Below is a small trained network, with its code and all its weights. Each question gives an input and a class and asks what happens when units are switched off, that is, made to give their printed mean instead of their output.

import numpy as np


def w(rows, s, z=0):
    codes = np.array(rows[::2]) - 128.0
    scale = np.full(codes.shape[1], s)
    scale[-1] = z or s
    return codes * scale


def f(y):
    return y / 2 * (1 + np.tanh(0.7978845608 * (y + 0.044715 * y**3)))


def log_softmax(a):
    a = a - a.max(-1, keepdims=True)
    return a - np.log(np.exp(a).sum(-1, keepdims=True))


def net(x, mask):
    res = np.array(x, float).reshape(1, 4) / 4 @ E
    y = f(res @ A[0][:, :-1].T + A[0][:, -1])
    res = res + np.where(mask, y, B[0][:, -1]) @ B[0][:, :-1]
    return log_softmax(res[-1] @ U[:, :-1].T + U[:, -1])


A, B = {}, {}
E = w([
[131,174,77,173,57],'x0',
[70,191,17,33,85],'x1',
[40,15,49,158,132],'x2',
[57,254,220,129,149],'x3',
],0.01)
A[0] = w([
[246,183,133,52,121,113],'n0',
[137,86,25,231,134,174],'n1',
[233,66,215,101,182,179],'n2',
[13,232,120,118,165,140],'n3',
[116,124,19,44,137,100],'n4',
[148,238,167,141,172,89],'n5',
[124,80,223,175,194,255],'n6',
],0.012,0.0048)
B[0] = w([
[177,207,183,11,61,214],'n0',
[114,136,103,73,55,238],'n1',
[99,112,135,225,147,236],'n2',
[8,91,170,163,73,236],'n3',
[163,99,59,79,146,220],'n4',
[55,217,124,132,102,217],'n5',
[178,124,168,170,92,249],'n6',
],0.017,0.014)
U = w([
[157,100,70,98,250,54],'0',
[96,97,178,193,154,174],'1',
[191,138,191,111,122,255],'2',
[151,198,162,161,147,22],'3',
[144,94,63,123,112,93],'4',
[128,132,160,110,185,30],'5',
[79,170,116,96,98,204],'6',
],0.017,0.008)

Each question gives the input, the list of numbers given to net, and the class t.
The units are the neurons (one row each of A and B). Each row of codes is followed by its name. A weight is (code - 128) times the scale printed after its matrix; where a second scale follows, it is the last column's (A, B and U).
mask holds one flag per neuron, in row order. A switched-off neuron (its flag False) gives its mean, the last column of its row in B, instead of its output. The means were averaged over made-up inputs and are rounded, as every weight is.
A unit's drop is (log p(t) with every unit on - log p(t) with that unit switched off) / (log p(t) with every unit on - log p(t) with every unit switched off).
The circuit of an input: a set's keep is (log p(t) with only the set's units on - log p(t) with every unit switched off) / (log p(t) with every unit on - log p(t) with every unit switched off). Starting from all 7 units, units are removed one at a time, each time the one whose removal leaves the highest keep (on an exact tie, the one counted first), for as long as the keep stays at least 0.8.
units of the circuit, in order: the units of the circuit, biggest drop first
k most important neurons: the k neurons with the biggest drops, biggest first
drop of u: that unit's drop, to one decimal
input [-3,-3,-4,-2], class 1: units of the circuit, in order => n2
input [-3,1,-4,-1], class 2: 3 most important neurons => n3, n0, n1
input [-4,-3,-4,0], class 3: 3 most important neurons => n3, n2, n0
input [4,1,6,-1], class 4: units of the circuit, in order => n5, n3
input [-3,-3,-4,5], class 3: units of the circuit, in order => n5, n6, n1
input [-3,-7,-7,-1], class 3: 4 most important neurons => n2, n0, n3, n5
input [-1,6,-6,-7], class 2: units of the circuit, in order => n0, n5
input [-1,-2,6,2], class 2: units of the circuit, in order => n3, n5
input [8,0,1,-1], class 4: 2 most important neurons => n5, n0
input [4,-3,-7,1], class 3: units of the circuit, in order => n5, n1, n3
input [-7,5,-3,-7], class 0: units of the circuit, in order => n4, n3, n1
input [4,-6,0,-7], class 1: 4 most important neurons => n2, n4, n0, n6
input [-6,3,-8,-2], class 2: 2 most important neurons => n0, n3
input [-6,2,7,-3], class 4: most important neuron => n1
input [-4,5,-5,-3], class 2: 4 most important neurons => n3, n0, n5, n1
input [-2,-5,-7,6], class 3: 2 most important neurons => n5, n6
input [-6,-8,-6,6], class 3: 3 most important neurons => n5, n0, n3
input [-6,1,-6,0], class 3: units of the circuit, in order => n2, n3
input [6,2,-7,-4], class 2: 3 most important neurons => n3, n0, n1
input [1,7,-1,-6], class 4: units of the circuit, in order => n4
input [-5,-7,-7,2], class 3: units of the circuit, in order => n0, n2, n5
input [5,8,-3,-5], class 4: 3 most important neurons => n4, n5, n3
input [0,-1,-4,0], class 3: drop of n3 => 0.2
input [-4,5,6,-5], class 4: drop of n1 => 0.4
